Below are the code and all the weights of a small trained network. Each question names an input and a target symbol and asks about switching units off, where a switched-off unit gives its printed mean instead of its output.

import numpy as np


def w(rows, s, z=0):
    codes = np.array(rows[::2]) - 128.0
    scale = np.full(codes.shape[1], s)
    scale[-1] = z or s
    return codes * scale


def f(y):
    return np.maximum(y, 0)


def softmax(a):
    e = np.exp(a - a.max(-1, keepdims=True))
    return e / e.sum(-1, keepdims=True)


def log_softmax(a):
    a = a - a.max(-1, keepdims=True)
    return a - np.log(np.exp(a).sum(-1, keepdims=True))


def net(x, mask):
    ids = ['ΓΠΣΦΨβεζηλμω'.index(c) for c in x.split()]
    T = len(ids)
    res = E[ids] + P[:T]
    r = res
    for j in range(2):
        rows = slice(2 * j, 2 * j + 2)
        q, k, v = (r @ M[0][rows].T for M in (Q, K, V))
        z = softmax(np.where(np.tri(T) > 0, q @ k.T / 2**0.5, -1e9)) @ v
        o = O[0][rows]
        res = res + np.where(mask[j], z, o[:, -1]) @ o[:, :-1]
    y = f(res @ A[0][:, :-1].T + A[0][:, -1])
    res = res + np.where(mask[2:10], y, B[0][:, -1]) @ B[0][:, :-1]
    return log_softmax(res[-1] @ U[:, :-1].T + U[:, -1])


Q, K, V, O, A, B = {}, {}, {}, {}, {}, {}
E = w([
[177,99,64,137,140,104],'Γ',
[173,62,157,93,63,126],'Π',
[61,61,52,156,79,163],'Σ',
[78,106,222,180,190,169],'Φ',
[146,102,58,66,143,131],'Ψ',
[178,81,169,142,73,86],'β',
[72,56,163,103,179,186],'ε',
[163,162,64,86,158,99],'ζ',
[185,105,170,130,71,100],'η',
[1,111,164,202,150,25],'λ',
[176,203,60,82,150,128],'μ',
[85,96,78,194,41,107],'ω',
],0.02)
P = w([
[178,55,141,254,194,156],'0',
[133,86,147,102,137,119],'1',
[144,106,128,100,122,126],'2',
[142,116,123,97,117,132],'3',
[135,123,122,94,110,134],'4',
[135,133,117,89,103,136],'5',
[134,136,113,84,102,140],'6',
[131,140,115,83,97,140],'7',
[135,147,109,75,98,140],'8',
[133,147,106,66,95,142],'9',
[131,151,106,60,93,143],'10',
[134,149,103,54,91,145],'11',
],0.012)
Q[0] = w([
[167,50,67,195,151,208],'head 0',
[237,114,250,59,72,96],'head 0',
[244,2,249,122,15,66],'head 1',
[112,94,40,198,36,98],'head 1',
],0.0091)
K[0] = w([
[79,91,132,114,74,148],'head 0',
[254,97,162,168,192,142],'head 0',
[193,74,129,228,153,128],'head 1',
[112,128,81,132,76,98],'head 1',
],0.012)
V[0] = w([
[151,187,128,81,131,97],'head 0',
[97,184,163,133,147,177],'head 0',
[139,151,104,157,128,10],'head 1',
[54,58,37,132,135,140],'head 1',
],0.012)
O[0] = w([
[86,137,157,189,125,219,13],'head 0',
[137,217,145,247,115,129,44],'head 0',
[19,199,173,40,128,27,82],'head 1',
[44,104,40,249,129,104,254],'head 1',
],0.012,0.008)
A[0] = w([
[46,69,191,92,115,154,70],'neuron 0',
[176,74,190,171,15,142,196],'neuron 1',
[95,124,81,170,195,177,141],'neuron 2',
[131,118,140,166,22,128,99],'neuron 3',
[211,125,93,73,159,107,17],'neuron 4',
[101,116,210,149,193,164,145],'neuron 5',
[253,159,242,116,26,191,3],'neuron 6',
[100,97,167,149,250,171,164],'neuron 7',
],0.011,0.005)
B[0] = w([
[139,201,148,216,145,90,177],'neuron 0',
[102,160,137,44,86,219,224],'neuron 1',
[71,169,175,71,218,127,255],'neuron 2',
[137,111,161,197,55,94,175],'neuron 3',
[179,137,128,196,186,114,238],'neuron 4',
[175,146,42,114,163,78,147],'neuron 5',
[63,132,187,183,168,216,180],'neuron 6',
[165,154,75,133,66,9,195],'neuron 7',
],0.011)
U = w([
[243,162,39,108,155,18,120],'Γ',
[93,131,104,10,161,233,251],'Π',
[27,69,153,153,132,186,92],'Σ',
[120,116,173,211,119,167,152],'Φ',
[115,2,173,52,40,120,126],'Ψ',
[157,92,247,110,199,58,1],'β',
[175,75,93,203,74,162,97],'ε',
[103,122,221,31,60,102,177],'ζ',
[82,101,235,130,181,152,91],'η',
[82,187,196,164,145,76,49],'λ',
[48,135,212,85,83,170,133],'μ',
[136,86,100,208,50,75,61],'ω',
],0.0085,0.0081)

Each question gives the input, a string of symbols that net reads in full, and the target symbol t.
The units are the heads (2 rows each of Q, K, V and O) and the neurons (one row each of A and B). Each row of codes is followed by its name. A weight is (code - 128) times the scale printed after its matrix; where a second scale follows, it is the last column's (O, A, B and U).
mask holds one flag per unit, heads first, then neurons. A switched-off unit (its flag False) gives its mean, the last column of its rows in O or B, instead of its output. The means were averaged over made-up inputs and are rounded, as every weight is.
A unit's drop is (log p(t) with every unit on - log p(t) with that unit switched off) / (log p(t) with every unit on - log p(t) with every unit switched off).
The circuit of an input: a set's keep is (log p(t) with only the set's units on - log p(t) with every unit switched off) / (log p(t) with every unit on - log p(t) with every unit switched off). Starting from all 10 units, units are removed one at a time, each time the one whose removal leaves the highest keep (on an exact tie, the one counted first), for as long as the keep stays at least 0.8.
units of the circuit, in order: the units of the circuit, biggest drop first
unit that matters most: the unit with the biggest drop
k most important neurons: the k neurons with the biggest drops, biggest first
heads that matter: for each layer, one digit per head in row order, 1 if its drop is at least 0.15 and else 0, layers parted by /
input η ω β μ μ, target Π: units of the circuit, in order -> [head 0]
input μ Φ ω β η ε Σ μ β Γ η, target μ: units of the circuit, in order -> [head 0; neuron 6; head 1; neuron 1]
input ω Γ Ψ β η Σ μ ω ζ Π, target ω: units of the circuit, in order -> [head 1; neuron 2]
input ζ β ε ε μ β Γ η, target ζ: heads that matter -> 01
input β μ ζ Φ ε ε ζ, target Π: heads that matter -> 10
input Π Π Σ Σ η Φ Π β, target Π: units of the circuit, in order -> [head 1; neuron 1]
input β Π ω Ψ β λ β Π, target β: 2 most important neurons -> [neuron 4; neuron 6]
input λ ω ω Φ μ Φ ζ η Ψ Π Γ Π, target λ: 2 most important neurons -> [neuron 0; neuron 1]
input ω Σ ε ω Σ Γ Ψ ε μ ω β, target ω: heads that matter -> 01
input Φ Γ β η, target Φ: units of the circuit, in order -> [head 1; neuron 6; head 0]
input β ε Π Ψ η, target β: heads that matter -> 11
input ζ Ψ Ψ Γ Ψ ω ε Σ Ψ η, target ζ: heads that matter -> 11
input ε ε Ψ μ Σ, target Σ: units of the circuit, in order -> [neuron 2; head 1]
input Γ Φ Φ β β Π, target Γ: unit that matters most -> head 0
input ε ε Φ Π η β β ω λ ε Γ β, target ε: 2 most important neurons -> [neuron 3; neuron 1]
input λ β Φ η, target λ: 2 most important neurons -> [neuron 0; neuron 1]
input Π Ψ Ψ μ μ ω Ψ λ Σ λ Σ Π, target Π: heads that matter -> 01
input Φ Ψ Ψ Ψ, target Π: 2 most important neurons -> [neuron 7; neuron 2]
input η ω μ ω Φ Ψ Γ β μ ζ β, target η: 2 most important neurons -> [neuron 6; neuron 4]
input ε Π μ Ψ β β β ζ ζ η, target ε: unit that matters most -> head 1
input β λ Φ β μ Γ μ Ψ ε ε η, target β: 2 most important neurons -> [neuron 4; neuron 6]
input η λ ω Φ Φ Ψ λ ε Ψ λ Φ, target Π: 2 most important neurons -> [neuron 1; neuron 6]
input Ψ Γ η ε, target Γ: 3 most important neurons -> [neuron 7; neuron 6; neuron 5]
input Ψ ε Ψ ω Π, target Ψ: 2 most important neurons -> [neuron 1; neuron 2]
